Small tables with named rows and columns. After each table, cells are looked up by row and column.

Table kur
,mev,lop,gope,gomor,sabid,pezo,meloge,gapum,zuri,nedomig
gugiz,53786,70535,82876,52176,63135,77240,57150,71747,92969,54794
nubem,63207,63879,43558,62900,67737,59646,59461,55016,23022,57921
mipuput,74295,73135,41997,72970,67190,35201,72580,66433,39868,74812
bos,52409,48611,61747,57963,55744,91803,50459,42475,48216,49596
doribe,68809,65693,42955,68458,60832,52269,68882,65082,47740,70796

lop of gugiz is 70535
sabid of nubem is 67737
zuri of mipuput is 39868
nedomig of nubem is 57921
sabid of gugiz is 63135
nedomig of bos is 49596
gapum of gugiz is 71747

nid
         nin  boku
ralim     78   118
belodo   221   147
luz      115   160
bukif     89   152
siga     120   185
geruzi   126    93
dofu      97   197
marak     99   110
rusepam  106   188
mebo     144   224
lusoba    87   103
panefi    50   207
robazaz   88   152
gek      105   146

boku of geruzi is 93
nin of marak is 99
nin of rusepam is 106
nin of dofu is 97
boku of rusepam is 188
nin of robazaz is 88
boku of robazaz is 152
boku of belodo is 147
boku of luz is 160
boku of panefi is 207

tora =
columns: nenuge, mez, vasa, tibod, daki, zuzud, tudo, bufug
res: [34, 76, 103, 86, 175, 77, 84, 133]
duk: [93, 100, 140, 46, 82, 19, 65, 187]
leset: [58, 81, 194, 68, 141, 106, 161, 122]
zeg: [43, 74, 92, 86, 146, 84, 82, 137]
neli: [80, 74, 78, 147, 105, 137, 83, 76]
rul: [123, 75, 128, 68, 68, 28, 65, 139]
reg: [97, 76, 189, 100, 113, 148, 171, 101]
gibok: [85, 85, 189, 86, 133, 136, 154, 109]
ruber: [15, 69, 78, 187, 108, 24, 85, 158]
sezufig: [113, 70, 177, 126, 83, 183, 154, 82]

zeg, vasa => 92
ruber, vasa => 78
gibok, mez => 85
neli, tudo => 83
sezufig, daki => 83
zeg, zuzud => 84
neli, zuzud => 137
rul, nenuge => 123
reg, bufug => 101

Table ril
fields: lolu, zibuk, milave, pog
gak: [4.286, 8.280, 2.541, 5.543]
fefefef: [1.583, 4.474, 3.212, 2.638]
rovonan: [4.305, 2.756, 5.464, 5.247]
foziz: [2.685, 3.218, 5.904, 6.730]
kog: [4.518, 3.950, 2.530, 0.889]

pog of foziz is 6.730
lolu of rovonan is 4.305
pog of fefefef is 2.638
milave of fefefef is 3.212
pog of rovonan is 5.247
lolu of kog is 4.518
zibuk of kog is 3.950
lolu of gak is 4.286
zibuk of rovonan is 2.756
milave of foziz is 5.904
milave of kog is 2.530
Row with the largest lolu: kog

feb:
,setare,darodos,fefod
talef,5103,1787,5739
gukipe,3990,1184,5802
tipu,4876,4599,4971
sezoma,5913,5219,1348
ged,3958,2846,7195
melugu,2832,4971,6689
gupem,4274,4752,5030
rif,3188,3703,1649
kitudur,3484,1865,5329
bevin,6438,7966,3461

What is the darodos of gukipe in feb?
1184
What is the fefod of sezoma in feb?
1348
What is the fefod of kitudur in feb?
5329
What is the darodos of kitudur in feb?
1865
What is the setare of ged in feb?
3958
What is the darodos of talef in feb?
1787
What is the darodos of gupem in feb?
4752
What is the setare of talef in feb?
5103

vipige =
fields: susubut, badukiz, ganifo, sivo
sifo: [199, 223, 209, 214]
doku: [228, 203, 156, 188]
lotagi: [68, 67, 21, 53]
lerinif: [181, 157, 143, 155]
zof: [183, 181, 204, 185]
des: [179, 161, 127, 156]
gete: [139, 114, 154, 132]
sozatam: [66, 77, 108, 88]
mukil: [158, 135, 98, 116]

des, badukiz => 161
zof, ganifo => 204
doku, sivo => 188
sifo, sivo => 214
lerinif, ganifo => 143
gete, badukiz => 114
lotagi, susubut => 68
doku, ganifo => 156
des, ganifo => 127
sozatam, ganifo => 108
lerinif, badukiz => 157
mukil, badukiz => 135
sozatam, susubut => 66
zof, susubut => 183
lotagi, ganifo => 21
sozatam, badukiz => 77
sozatam, sivo => 88
des, susubut => 179
gete, susubut => 139
sifo, susubut => 199

nor:
	fubu	vabam	bir	gugi	kiz	domoga	vit	mip	poz	bif
tar	54.0	28.4	53.5	53.1	38.9	82.1	57.5	60.0	52.9	51.0
tun	42.0	64.5	54.9	46.3	51.8	44.7	34.5	41.5	38.9	47.9
teminuk	47.0	74.8	85.1	46.3	63.0	49.3	19.1	32.4	19.9	54.9
motapon	42.5	68.7	57.7	48.7	53.2	48.9	35.9	33.6	31.5	43.9
buru	49.6	56.1	56.4	46.8	55.5	38.0	41.5	46.1	45.0	52.6
galat	51.6	52.3	71.7	51.3	51.5	69.5	39.7	42.7	32.7	51.4

buru, bif => 52.6
buru, bir => 56.4
motapon, bir => 57.7
galat, mip => 42.7
tar, gugi => 53.1
tar, domoga => 82.1
galat, bif => 51.4
teminuk, kiz => 63.0
tun, gugi => 46.3
tar, fubu => 54.0
Row with the largest kiz: teminuk

Table tor
	beg	vum	ruki
salabe	5697	5481	4370
foz	4956	3418	718
tebat	5330	7299	5774
rep	5676	5455	7600
kap	5819	5452	5821
lepipa	7191	3604	6642
tal	5235	5431	3713
bisa	5658	5201	4126
bubeben	6665	7729	9184
div	5343	5689	4770
girupen	6135	4493	2974

ruki of lepipa = 6642
beg of tal = 5235
vum of kap = 5452
vum of div = 5689
beg of kap = 5819
vum of tal = 5431
ruki of bisa = 4126
Which row has the largest vum? bubeben

lisu
         lanerer  vinisar     ved   redib    nufu     mev
biso       6.373   -3.995   0.698  -1.600   1.635   1.288
lef       -2.712    2.811   3.192   0.429   5.950   4.614
gisinu    -3.469    3.346   2.427   3.657   3.644   1.899
ralubo    -1.898    4.210   2.107   1.863   5.122   3.892
vogokim   -2.761   -1.318   2.032   0.989  -0.798   2.870
zun       -2.131    3.859   2.330   4.177   3.875   2.333
ziz       -3.708    2.130  -1.727  -1.299   4.545  -0.722
rifon      3.705    4.484  -1.851   2.337   0.382  -0.085
sife      -5.887   -1.167   2.062   2.723  -0.726  -1.020
dar       -2.619    0.147   4.076   4.622   0.135  -0.040
pekiro    -0.261    5.562   1.175   3.672   3.808   2.259
pur        0.558   -0.348   0.602  -0.873  -0.573   4.908
totarom   -0.210    3.587  -1.874   0.331   4.303  -0.636
susu      -3.929    2.950   2.782   2.816   3.889   2.672

What is the mev of zun in lisu?
2.333
What is the mev of pur in lisu?
4.908
What is the lanerer of gisinu in lisu?
-3.469
What is the nufu of ziz in lisu?
4.545
What is the vinisar of zun in lisu?
3.859
What is the mev of ziz in lisu?
-0.722
What is the lanerer of pur in lisu?
0.558
What is the redib of zun in lisu?
4.177

feguza
      simovu  fod  zad  lem  saramal
kug      9.4  4.3  7.0  2.3      6.7
fega     6.0  8.0  7.7  8.3      7.8
suz      9.6  5.1  6.5  3.9      6.4

What is the simovu of fega in feguza?
6.0
What is the simovu of suz in feguza?
9.6
What is the saramal of fega in feguza?
7.8
What is the lem of kug in feguza?
2.3
What is the lem of fega in feguza?
8.3
What is the fod of suz in feguza?
5.1
What is the saramal of suz in feguza?
6.4
What is the lem of suz in feguza?
3.9
What is the simovu of kug in feguza?
9.4
What is the saramal of kug in feguza?
6.7
What is the zad of kug in feguza?
7.0
What is the fod of kug in feguza?
4.3
What is the fod of fega in feguza?
8.0
What is the zad of fega in feguza?
7.7
What is the zad of suz in feguza?
6.5

guk:
         fuv  sil  rade  dit  molad  kidebu  zus  monik  muz  puvo
rog      105  141   108  128    123     120  139    118  119   144
pog      105  137   108  128    123     120  144    118  119   144
gerib    191   92   182  128    123     120   92    137  135    88
zogo     105  137   108  128    123     120  139    118  119   152
zir      193  107   185  128    123     126   99    137  136   100
kidisiv  105  137   108  128    123     120  139    118  119   144
tepeg     18  147    33  128    123     111  193    100  103   193

fuv of rog = 105
zus of pog = 144
sil of gerib = 92
dit of gerib = 128
sil of tepeg = 147
puvo of tepeg = 193
puvo of zir = 100
zus of kidisiv = 139
dit of tepeg = 128
monik of gerib = 137
zus of rog = 139
kidebu of tepeg = 111
fuv of zir = 193
kidebu of pog = 120
monik of zir = 137
dit of zogo = 128
zus of gerib = 92
molad of zogo = 123

